Below are the code and all the weights of a small trained network. Each question names an input and a target symbol and asks about switching units off, where a switched-off unit gives its printed mean instead of its output.

import numpy as np


def w(rows, s, z=0):
    codes = np.array(rows[::2]) - 128.0
    scale = np.full(codes.shape[1], s)
    scale[-1] = z or s
    return codes * scale


def f(y):
    return y / 2 * (1 + np.tanh(0.7978845608 * (y + 0.044715 * y**3)))


def softmax(a):
    e = np.exp(a - a.max(-1, keepdims=True))
    return e / e.sum(-1, keepdims=True)


def log_softmax(a):
    a = a - a.max(-1, keepdims=True)
    return a - np.log(np.exp(a).sum(-1, keepdims=True))


def net(x, mask):
    ids = ['ΓΔΛΦζηθξσω'.index(c) for c in x.split()]
    T = len(ids)
    res = E[ids] + P[:T]
    u = 0
    for l in range(2):
        r = res
        for j in range(3):
            rows = slice(4 * j, 4 * j + 4)
            q, k, v = (r @ M[l][rows].T for M in (Q, K, V))
            z = softmax(np.where(np.tri(T) > 0, q @ k.T / 4**0.5, -1e9)) @ v
            o = O[l][rows]
            res = res + np.where(mask[u + j], z, o[:, -1]) @ o[:, :-1]
        u += 3
        y = f(res @ A[l][:, :-1].T + A[l][:, -1])
        res = res + np.where(mask[u : u + 12], y, B[l][:, -1]) @ B[l][:, :-1]
        u += 12
    return log_softmax(res[-1] @ U[:, :-1].T + U[:, -1])


Q, K, V, O, A, B = {}, {}, {}, {}, {}, {}
E = w([
[66,195,53,14],'Γ',
[164,24,116,7],'Δ',
[211,134,91,99],'Λ',
[97,48,69,33],'Φ',
[191,234,133,172],'ζ',
[101,50,196,10],'η',
[138,217,65,128],'θ',
[101,192,203,166],'ξ',
[193,107,198,85],'σ',
[140,120,95,164],'ω',
],0.011)
P = w([
[141,28,181,253],'0',
[184,193,223,66],'1',
[167,198,216,62],'2',
[160,180,210,41],'3',
[144,162,201,50],'4',
[152,194,161,66],'5',
[143,151,179,43],'6',
[157,173,171,61],'7',
[162,187,158,82],'8',
[155,225,152,130],'9',
[146,176,168,100],'10',
[163,150,145,65],'11',
[118,110,174,78],'12',
],0.0059)
Q[0] = w([
[55,100,87,66],'0.h0',
[196,207,137,141],'0.h0',
[86,107,187,77],'0.h0',
[254,60,62,155],'0.h0',
[164,64,108,152],'0.h1',
[83,66,227,170],'0.h1',
[95,216,108,73],'0.h1',
[54,152,186,191],'0.h1',
[160,132,178,117],'0.h2',
[154,187,30,241],'0.h2',
[65,75,137,73],'0.h2',
[75,19,98,186],'0.h2',
],0.0097)
K[0] = w([
[99,227,121,89],'0.h0',
[150,59,103,118],'0.h0',
[122,112,2,35],'0.h0',
[153,103,245,154],'0.h0',
[71,237,129,132],'0.h1',
[131,103,134,34],'0.h1',
[122,62,85,156],'0.h1',
[82,118,100,64],'0.h1',
[177,98,147,199],'0.h2',
[193,196,143,78],'0.h2',
[71,99,96,187],'0.h2',
[110,162,148,124],'0.h2',
],0.009)
V[0] = w([
[4,208,144,118],'0.h0',
[191,107,194,125],'0.h0',
[149,74,148,175],'0.h0',
[48,65,253,44],'0.h0',
[148,48,47,43],'0.h1',
[208,160,118,198],'0.h1',
[95,116,52,200],'0.h1',
[156,216,165,156],'0.h1',
[167,183,151,67],'0.h2',
[152,107,255,173],'0.h2',
[85,39,94,211],'0.h2',
[199,115,57,63],'0.h2',
],0.0081)
O[0] = w([
[61,248,99,122,140],'0.h0',
[172,53,190,81,156],'0.h0',
[130,30,121,205,78],'0.h0',
[68,94,149,34,254],'0.h0',
[133,78,78,92,161],'0.h1',
[136,98,170,194,85],'0.h1',
[116,107,89,228,25],'0.h1',
[120,161,194,146,119],'0.h1',
[93,66,185,95,163],'0.h2',
[106,89,162,205,180],'0.h2',
[117,127,1,141,85],'0.h2',
[209,25,121,140,146],'0.h2',
],0.0058,0.0062)
A[0] = w([
[201,73,215,93,254],'0.n0',
[113,162,113,81,101],'0.n1',
[121,178,107,32,101],'0.n2',
[98,16,112,157,26],'0.n3',
[151,121,174,122,98],'0.n4',
[197,108,104,125,89],'0.n5',
[159,177,178,254,241],'0.n6',
[240,179,201,137,91],'0.n7',
[102,210,189,46,158],'0.n8',
[95,192,117,59,252],'0.n9',
[111,96,107,57,190],'0.n10',
[130,35,13,133,215],'0.n11',
],0.0062,0.0019)
B[0] = w([
[167,134,255,176,225],'0.n0',
[148,188,118,244,161],'0.n1',
[158,157,133,204,212],'0.n2',
[117,71,106,131,128],'0.n3',
[83,117,188,153,146],'0.n4',
[119,4,119,154,126],'0.n5',
[109,150,69,161,136],'0.n6',
[53,84,138,211,151],'0.n7',
[194,166,142,208,250],'0.n8',
[174,149,202,154,213],'0.n9',
[146,187,182,185,200],'0.n10',
[183,109,104,74,135],'0.n11',
],0.0054,0.011)
Q[1] = w([
[100,74,6,144],'1.h0',
[162,74,166,133],'1.h0',
[82,196,1,124],'1.h0',
[159,172,184,154],'1.h0',
[87,105,40,224],'1.h1',
[121,141,200,107],'1.h1',
[123,76,165,162],'1.h1',
[104,114,160,117],'1.h1',
[149,54,57,77],'1.h2',
[160,215,137,178],'1.h2',
[189,40,207,165],'1.h2',
[190,110,196,128],'1.h2',
],0.0082)
K[1] = w([
[143,235,254,97],'1.h0',
[142,43,95,109],'1.h0',
[128,211,185,10],'1.h0',
[72,55,67,145],'1.h0',
[63,197,62,228],'1.h1',
[201,142,163,84],'1.h1',
[86,155,229,161],'1.h1',
[35,100,93,165],'1.h1',
[129,97,169,154],'1.h2',
[11,181,144,143],'1.h2',
[170,127,62,199],'1.h2',
[95,139,11,197],'1.h2',
],0.0072)
V[1] = w([
[87,218,101,98],'1.h0',
[115,83,2,48],'1.h0',
[173,115,94,193],'1.h0',
[128,75,55,161],'1.h0',
[197,114,168,180],'1.h1',
[215,151,154,206],'1.h1',
[223,91,140,111],'1.h1',
[117,46,120,251],'1.h1',
[188,79,132,181],'1.h2',
[72,170,100,147],'1.h2',
[14,236,198,173],'1.h2',
[135,117,224,49],'1.h2',
],0.0076)
O[1] = w([
[51,206,112,98,2],'1.h0',
[187,123,68,82,112],'1.h0',
[162,41,7,237,177],'1.h0',
[187,151,126,173,184],'1.h0',
[143,118,76,167,227],'1.h1',
[107,127,27,183,197],'1.h1',
[158,142,119,118,225],'1.h1',
[138,96,207,75,125],'1.h1',
[154,63,105,177,157],'1.h2',
[58,169,115,165,128],'1.h2',
[57,118,133,105,189],'1.h2',
[229,142,255,56,118],'1.h2',
],0.0055,0.013)
A[1] = w([
[123,148,36,179,142],'1.n0',
[161,116,124,133,253],'1.n1',
[137,102,138,65,132],'1.n2',
[147,117,255,131,140],'1.n3',
[88,23,115,162,194],'1.n4',
[54,119,129,176,138],'1.n5',
[146,104,129,67,104],'1.n6',
[91,105,39,158,233],'1.n7',
[153,92,129,207,122],'1.n8',
[224,180,116,110,207],'1.n9',
[196,102,104,158,47],'1.n10',
[215,122,72,138,172],'1.n11',
],0.0078,0.0024)
B[1] = w([
[203,124,74,139,181],'1.n0',
[68,177,70,36,187],'1.n1',
[236,230,197,140,149],'1.n2',
[165,80,58,177,253],'1.n3',
[149,218,102,225,184],'1.n4',
[94,196,167,123,181],'1.n5',
[189,196,201,124,151],'1.n6',
[250,179,89,90,167],'1.n7',
[34,28,131,75,230],'1.n8',
[38,197,163,73,242],'1.n9',
[39,90,166,96,226],'1.n10',
[49,99,145,2,239],'1.n11',
],0.0045,0.014)
U = w([
[160,253,125,182,254],'Γ',
[130,155,177,142,91],'Δ',
[62,99,141,179,62],'Λ',
[81,182,110,105,225],'Φ',
[130,157,134,255,19],'ζ',
[222,238,202,207,101],'η',
[195,196,87,225,149],'θ',
[37,177,185,184,165],'ξ',
[166,138,178,235,42],'σ',
[151,149,70,186,216],'ω',
],0.0057,0.0026)

Each question gives the input, a string of symbols that net reads in full, and the target symbol t.
The units are the heads (4 rows each of Q, K, V and O) and the neurons (one row each of A and B). Each row of codes is followed by its name. A weight is (code - 128) times the scale printed after its matrix; where a second scale follows, it is the last column's (O, A, B and U).
mask holds one flag per unit, layer by layer, with each layer's heads first. A switched-off unit (its flag False) gives its mean, the last column of its rows in O or B, instead of its output. The means were averaged over made-up inputs and are rounded, as every weight is.
A unit's drop is (log p(t) with every unit on - log p(t) with that unit switched off) / (log p(t) with every unit on - log p(t) with every unit switched off).
The circuit of an input: a set's keep is (log p(t) with only the set's units on - log p(t) with every unit switched off) / (log p(t) with every unit on - log p(t) with every unit switched off). Starting from the 12 units with the biggest drops (on a tie, the unit counted first), units are removed one at a time, each time the one whose removal leaves the highest keep (on an exact tie, the one counted first), for as long as the keep stays at least 0.8.
circuit, biggest first: the units of the circuit, biggest drop first
most important unit: the unit with the biggest drop
k most important neurons: the k neurons with the biggest drops, biggest first
k most important neurons of layer l: the k neurons of layer l with the biggest drops, biggest first
which heads matter: for each layer, one digit per head in row order, 1 if its drop is at least 0.15 and else 0, layers parted by /
input ξ Λ Δ Δ ζ, target ξ: circuit, biggest first : (1.h0, 0.h2)
input Λ ξ η Φ Δ Δ η ζ Φ θ Δ, target Λ: which heads matter : 111 / 101
input ξ ξ ζ Δ Δ Φ σ ω, target ξ: which heads matter : 011 / 101
input θ ζ ω η ω θ θ ω η ξ, target θ: most important unit : 0.h0
input ξ ξ ω σ Φ η θ, target ξ: circuit, biggest first : (1.h0, 0.h1)
input ω Γ Δ θ θ ζ Γ η θ Λ Λ ζ ζ, target ω: which heads matter : 111 / 101
input η η ξ Λ σ Γ ξ σ η η, target η: which heads matter : 010 / 100
input η Δ ω η Φ η θ Γ ζ Γ, target η: which heads matter : 001 / 100
input η θ σ ξ Δ Δ Λ ξ Λ ξ ξ ξ, target η: 2 most important neurons of layer 0 : (0.n8, 0.n2)
input Γ Λ Γ Δ ξ η, target Γ: 2 most important neurons : (0.n0, 1.n8)
input ω Δ ω θ Γ η σ Δ, target ω: 2 most important neurons of layer 0 : (0.n6, 0.n0)
input Φ ξ ξ η σ ξ η σ ζ, target Φ: 2 most important neurons of layer 1 : (1.n11, 1.n9)
input η Λ ω, target η: 2 most important neurons : (0.n8, 0.n2)
input ξ Γ σ θ η σ θ η ζ θ η ξ η, target ξ: circuit, biggest first : (1.h0)
input η η ξ Δ Λ, target η: which heads matter : 100 / 101
input Γ ζ η σ Γ θ σ ξ ω η Φ Γ Γ, target Γ: 2 most important neurons of layer 0 : (0.n0, 0.n8)
input σ Δ ξ η η ω, target σ: 2 most important neurons : (0.n0, 1.n3)
input Δ Δ Λ, target Δ: which heads matter : 100 / 001
input η ζ ω, target η: 2 most important neurons of layer 0 : (0.n8, 0.n2)
input ω ξ θ η σ η θ Δ η Δ Λ, target ω: most important unit : 1.h2
input σ Φ Δ Φ η η ζ Φ Φ ξ η ξ, target σ: 2 most important neurons of layer 1 : (1.n3, 1.n11)
input ω η ω η ζ η η ξ σ, target ω: 2 most important neurons of layer 1 : (1.n0, 1.n7)
input η η η Φ ω Φ, target η: which heads matter : 100 / 101
input Δ ω η η Φ Φ Φ θ ω ξ Δ, target Δ: which heads matter : 111 / 101
input Λ ξ Λ σ η σ, target Λ: which heads matter : 100 / 101
input σ η η σ ω Δ ξ ξ η Φ η η, target σ: which heads matter : 100 / 100
input Φ Φ ζ Δ η Γ ξ ξ ξ Φ Φ, target Φ: 2 most important neurons : (1.n11, 1.n9)
input Φ η ξ Δ θ ω ξ ξ η ω θ σ η, target Φ: most important unit : 0.h2
